[[-52  -2  -2]
 [-58  17  37]
 [ -5 -12   8]
 [ 28 -34 -23]
 [-53  16  28]
 [ 28 -16 -66]
 [-60  23  13]
 [-76  50  -7]]
=>
[[-52  -2]
 [-58  37]
 [ -5   8]
 [ 28 -23]
 [-53  28]
 [ 28 -66]
 [-60  13]
 [-76  -7]]

[[ 11 -19  -4 -28 -19 -26 -17  17]
 [-10 -17  14  -4 -41 -59 -51 -79]]
=>
[[ 11  -4 -19 -17]
 [-10  14 -41 -51]]

[[-24 -42   7  51  32 -53]
 [-24 -33   8 -48 -52  58]
 [ 50  -2  65  53  54  38]
 [ 41  12  61  15  41  64]
 [  5 -19 -40 -66 -23 -39]
 [-59 -32  45 -59 -41 -11]
 [-53  10 -74 -62  65 -26]]
=>
[[-24   7  32]
 [-24   8 -52]
 [ 50  65  54]
 [ 41  61  41]
 [  5 -40 -23]
 [-59  45 -41]
 [-53 -74  65]]

[[ 62 -10  41  56 -26 -17  -1  70]
 [ -1  -5  24 -72 -58 -10  25 -12]
 [ 58 -25 -68  52 -64 -42 -43   1]
 [ 61  32 -65 -37 -51 -27   6   5]
 [ 41 -69 -30 -58  63 -31  11  29]
 [ 39  -5  64 -50  47   9 -10 -35]
 [ 42  16 -28  68  -5 -68  46  30]
 [ 43 -52  57  44  71  24 -20  26]
 [ 61 -43 -43 -45  67 -11  -8 -43]
 [ -1  48  19 -28 -49  48  13 -26]
 [ 53  57  21 -63  36   8 -29 -35]
 [-40 -74 -18 -59  38  45  23 -24]]
=>
[[ 62  41 -26  -1]
 [ -1  24 -58  25]
 [ 58 -68 -64 -43]
 [ 61 -65 -51   6]
 [ 41 -30  63  11]
 [ 39  64  47 -10]
 [ 42 -28  -5  46]
 [ 43  57  71 -20]
 [ 61 -43  67  -8]
 [ -1  19 -49  13]
 [ 53  21  36 -29]
 [-40 -18  38  23]]

[[ 79  -2]
 [  0   6]
 [  1   7]
 [  1   6]
 [  1   7]
 [-60  11]
 [-46 -58]
 [ -1   3]
 [ 33 -55]
 [-37 -46]
 [  1   6]
 [-20  35]]
=>
[[ 79]
 [  0]
 [  1]
 [  1]
 [  1]
 [-60]
 [-46]
 [ -1]
 [ 33]
 [-37]
 [  1]
 [-20]]

[[ 16  -2 -19 -22]
 [-59 -40 -23  -9]]
=>
[[ 16 -19]
 [-59 -23]]
---
[[-2  0  0  0 -1]
 [-2  2  3 -3  2]
 [ 3 58 60 -6 52]
 [49 -4 -5 72 -2]]
=>
[[-2  0]
 [-2  2]]

[[-44  79 -51   2]
 [ -5 -42  43  27]
 [-49  73 -55   9]
 [ -5  50 -48 -23]]
=>
[[-44  79]
 [ -5 -42]]

[[-57 -66]
 [-38  24]
 [  9 -33]
 [-15   8]
 [-40  44]]
=>
[[-57 -66]
 [-38  24]]

[[ 40 -47]
 [  4  -7]
 [ 23 -12]
 [ 42  19]
 [ 80  20]]
=>
[[ 40 -47]
 [  4  -7]]

[[-16 -66  73 -25]
 [-25 -78 -14  25]
 [-30 -44  30 -31]
 [ 19 -13  19 -33]]
=>
[[-16 -66]
 [-25 -78]]

[[ -4 -10]
 [-40 -18]
 [-59 -72]]
=>
[[ -4 -10]
 [-40 -18]]

[[-30 -33 -31  67]
 [ 51  53  52  17]]
=>
[[-30 -33]
 [ 51  53]]

[[-44  12  22]
 [-42  62   6]]
=>
[[-44  12]
 [-42  62]]

[[ 38  59  55]
 [ 44 -36 -35]
 [ 25  58  51]]
=>
[[ 38  59]
 [ 44 -36]]
---
[[  8   0  64  19  -4]
 [  9  -2 -66  23   3]
 [  7  -1 -38 -78  -6]]
=>
[[ -2 -66]
 [ -1 -38]]

[[  3  41  41  52]
 [ -1 -33 -29 -29]
 [-30  32  36 -22]
 [  2 -55 -51 -60]]
=>
[[-33 -29]
 [ 32  36]]

[[ 60  36  14   2  22]
 [-26  21 -51  -3 -66]
 [ 22 -12  37 -21  57]
 [ 27  10  -4 -48  -8]]
=>
[[ 21 -51]
 [-12  37]]

[[-34 -19  15  14 -34]
 [-36 -21  14  14 -36]
 [-71  -6  59  16 -69]
 [-70 -20  45  13 -69]]
=>
[[-21  14]
 [ -6  59]]

[[-65  69   1]
 [ 44 -55  16]
 [-36  67 -38]
 [ 51 -61  13]]
=>
[[-55  16]
 [ 67 -38]]

[[  3  -2   1  -1   3]
 [ 21  12   1  -1 -20]
 [-75 -19  52 -43  38]]
=>
[[ 12   1]
 [-19  52]]
---
[[-66  23]
 [  2  18]
 [-17  23]
 [  6  63]
 [ 14 -24]]
=>
[-66  18]

[[-42  76  -4  -2]
 [-63  61  -3   7]
 [-63 -42  -6   2]
 [  3  62   3   6]
 [-32  77  -5   3]]
=>
[-42  61  -6   6]

[[-60  -1 -15 -26]
 [-29 -12 -13 -48]
 [ 18  16  10  28]
 [-72  10 -34 -36]
 [  2  28  -3  34]]
=>
[-60 -12  10 -36]

[[ -5 -16 -82   0 -26]
 [ -2 -50 -31 -26   1]
 [ 29  22  20  55  32]
 [ 17   6 -60 -20   2]
 [-18  -8  11  78 -22]]
=>
[ -5 -50  20 -20 -22]

[[-59   3   2 -45]
 [ 44  12  32  45]]
=>
[-59  12]

[[ 38 -18 -14  22 -66]
 [ 48  16  30  38  26]]
=>
[38 16]
